M = [[91.62, 10.84, 46.16, 20.75, 28.52, 0.09, 29.18, 24.91, -175.38], [119.93, 30.47, -37.45, -0.38, 2.87, 196.57, 13.81, 31.08, 35.13], [142.89, 16.65, 58.21, 12.78, 3.91, -115.13, 19.85, -55.00, -71.67], [-2.57, -0.09, 46.38, 25.02, 14.82, 43.70, 8.94, 7.68, 49.98], [182.12, 9.99, 4.59, 28.86, -8.68, -68.67, 9.58, -9.32, 39.39], [-27.81, 23.00, -87.52, 15.49, -9.13, -62.05, 23.38, -108.66, -126.69], [5.88, 13.75, -36.49, 21.76, -31.32, -2.98, 25.36, -45.19, -105.36]]
Indices start at 1.
row 1 col 1 -> 91.62
row 7 col 9 -> -105.36
row 3 col 3 -> 58.21
row 6 col 7 -> 23.38
row 1 col 3 -> 46.16
row 1 col 8 -> 24.91
row 6 col 1 -> -27.81
row 1 col 5 -> 28.52
row 1 col 4 -> 20.75
row 5 col 9 -> 39.39
row 7 col 6 -> -2.98
row 3 col 6 -> -115.13
row 6 col 8 -> -108.66
row 4 col 5 -> 14.82
row 2 col 8 -> 31.08
row 5 col 6 -> -68.67
row 5 col 5 -> -8.68
row 4 col 9 -> 49.98
row 2 col 2 -> 30.47
row 6 col 5 -> -9.13
row 6 col 6 -> -62.05
row 6 col 4 -> 15.49
row 2 col 7 -> 13.81
row 3 col 7 -> 19.85
row 6 col 2 -> 23.00
row 7 col 8 -> -45.19
row 5 col 8 -> -9.32
row 2 col 6 -> 196.57
row 4 col 3 -> 46.38
row 5 col 2 -> 9.99

arr =
[[-27 -59  -4   1   9 -48 -26  14   4]
 [ 60  32   9   4  -9  22   9  31 -28]
 [ 30  32  14   0  31  77  18  36  -4]
 [ 28  38   0   7   0  63  32 -12   9]
 [-62  58   1   7  -8  -1  38  56  -3]
 [-52   8   5   6  -3  59  24  20  17]
 [ 34 -12   1   5   0 -72  -8  22 -28]
 [ 17  18 -24   1 -21  29   2 -38  12]
 [-22   0   1  11 -34 -59  11 -10 -21]]
Indices start at 1.
row 1 col 1	-27
row 8 col 5	-21
row 4 col 4	7
row 7 col 6	-72
row 3 col 1	30
row 6 col 1	-52
row 3 col 3	14
row 8 col 9	12
row 4 col 6	63
row 5 col 2	58
row 8 col 7	2
row 7 col 1	34
row 3 col 2	32
row 9 col 4	11
row 2 col 1	60
row 8 col 6	29
row 6 col 8	20
row 3 col 6	77
row 1 col 3	-4
row 7 col 5	0
row 6 col 5	-3
row 5 col 1	-62
row 2 col 5	-9
row 3 col 8	36
row 5 col 9	-3
row 4 col 2	38
row 9 col 7	11

X =
array([[5, 5, 6, 5, 5, 8, 6, 4, 5, 4, 4, 5, 4, 5, 6, 4],
       [5, 5, 6, 5, 5, 8, 6, 4, 6, 4, 4, 5, 4, 5, 6, 4],
       [5, 5, 6, 5, 5, 8, 6, 4, 5, 4, 4, 5, 4, 5, 6, 4],
       [5, 5, 6, 5, 5, 8, 6, 4, 5, 4, 4, 5, 4, 5, 6, 4],
       [0, 2, 5, 1, 1, 0, 4, 3, 1, 8, 2, 1, 5, 1, 3, 7],
       [5, 5, 6, 5, 5, 8, 6, 4, 5, 4, 4, 5, 4, 5, 6, 4],
       [3, 4, 8, 4, 4, 8, 6, 4, 4, 6, 3, 3, 4, 3, 6, 6],
       [5, 5, 6, 5, 5, 8, 6, 4, 5, 4, 4, 5, 4, 5, 6, 4],
       [5, 5, 6, 5, 5, 8, 6, 4, 5, 4, 4, 5, 4, 5, 6, 4],
       [0, 2, 6, 1, 2, 2, 4, 3, 1, 8, 2, 1, 5, 1, 3, 7],
       [5, 5, 6, 5, 5, 8, 6, 4, 6, 4, 4, 5, 4, 5, 6, 4]])
Indices start at 1.
(1, 1): 5
(8, 15): 6
(1, 16): 4
(8, 3): 6
(10, 11): 2
(9, 4): 5
(4, 16): 4
(4, 5): 5
(4, 11): 4
(6, 8): 4
(11, 3): 6
(9, 10): 4
(5, 6): 0
(9, 2): 5
(2, 13): 4
(5, 14): 1
(5, 4): 1
(11, 4): 5
(7, 15): 6
(11, 13): 4
(7, 10): 6
(10, 6): 2
(4, 14): 5
(1, 15): 6
(6, 11): 4
(11, 9): 6
(10, 12): 1
(7, 8): 4
(3, 8): 4
(1, 13): 4
(6, 3): 6
(5, 5): 1
(11, 15): 6
(8, 8): 4

m =
[[  -6.222  143.049  -36.520  -62.922  -45.239 -151.879  -29.903  115.343
   218.249   51.599  -28.857   23.417 -191.616]
 [  54.075  -44.869  -67.584  183.089   74.813   90.984 -111.193   86.875
  -131.494  182.888  -76.285   44.890  -39.430]]
Rows and columns are counted from 1.
row 1 col 1 = -6.222
row 1 col 13 = -191.616
row 2 col 4 = 183.089
row 1 col 5 = -45.239
row 2 col 8 = 86.875
row 1 col 4 = -62.922
row 1 col 10 = 51.599
row 1 col 12 = 23.417
row 2 col 7 = -111.193
row 1 col 3 = -36.520
row 2 col 3 = -67.584
row 1 col 9 = 218.249
row 2 col 6 = 90.984
row 1 col 11 = -28.857

a =
  -7   302   381   542
-626  -456  -463   435
-338  -441  -394   -10
   6  -420  -328  -496
 -21   303   375   527
 -10   280   354   492
  -2  -286  -210  -332
-631  -442  -453   439
   5  -423  -345  -502
-628  -450  -462   437
   6  -365  -277  -434
-161   110   156   516
Rows and columns are counted from 1.
(1, 1) -> -7
(3, 2) -> -441
(8, 1) -> -631
(12, 1) -> -161
(6, 3) -> 354
(3, 4) -> -10
(4, 1) -> 6
(5, 2) -> 303
(9, 1) -> 5
(1, 3) -> 381
(5, 3) -> 375
(11, 4) -> -434
(2, 2) -> -456
(4, 3) -> -328
(7, 1) -> -2
(7, 2) -> -286
(10, 1) -> -628
(2, 1) -> -626
(7, 3) -> -210
(5, 1) -> -21
(10, 2) -> -450

A =
array([[59, 81, 17, 69, 41, 53, 58, 54, 33],
       [40, 45, 54, 51, 58, 46, 61, 36, 33],
       [32, 24, 73, 38, 64, 42, 57, 29, 39],
       [48, 40, 53, 40, 44, 47, 38, 51, 59],
       [54, 49, 43, 43, 38, 49, 34, 59, 62],
       [59, 89, 11, 77, 43, 54, 68, 51, 22],
       [64, 72, 21, 57, 31, 53, 38, 66, 56],
       [58, 81, 17, 70, 43, 53, 62, 52, 29]])
Indices start at 1.
(1, 1) => 59
(3, 2) => 24
(2, 9) => 33
(2, 1) => 40
(3, 3) => 73
(6, 7) => 68
(2, 8) => 36
(8, 1) => 58
(1, 9) => 33
(1, 2) => 81
(7, 6) => 53
(4, 8) => 51
(5, 3) => 43
(5, 5) => 38
(4, 5) => 44
(3, 9) => 39
(7, 5) => 31
(4, 7) => 38
(7, 4) => 57
(1, 5) => 41
(3, 7) => 57
(3, 8) => 29
(6, 2) => 89
(3, 4) => 38
(7, 8) => 66
(4, 2) => 40
(5, 2) => 49
(4, 4) => 40
(6, 1) => 59

grid =
[[-499, 603, -858, -526, 404, 381, -769, 296, -866, -676],
 [-838, -916, 600, -797, -762, 362, 555, 457, 16, 431],
 [-489, 595, -832, -527, 401, 365, -733, 284, -849, -671],
 [-507, 614, -877, -518, 437, 388, -794, 298, -877, -710],
 [-511, 621, -883, -524, 439, 393, -800, 304, -882, -713],
 [-485, 583, -837, -519, 376, 365, -747, 283, -847, -647]]
Indices start at 1.
(1, 1) => -499
(2, 9) => 16
(6, 3) => -837
(6, 10) => -647
(4, 9) => -877
(2, 8) => 457
(3, 2) => 595
(4, 1) => -507
(2, 7) => 555
(4, 6) => 388
(4, 4) => -518
(1, 2) => 603
(3, 3) => -832
(1, 3) => -858
(1, 10) => -676
(6, 1) => -485
(6, 9) => -847
(4, 10) => -710
(3, 6) => 365
(2, 6) => 362
(3, 1) => -489
(6, 7) => -747
(6, 4) => -519
(1, 9) => -866
(6, 2) => 583
(1, 4) => -526
(4, 5) => 437
(2, 1) => -838
(3, 4) => -527
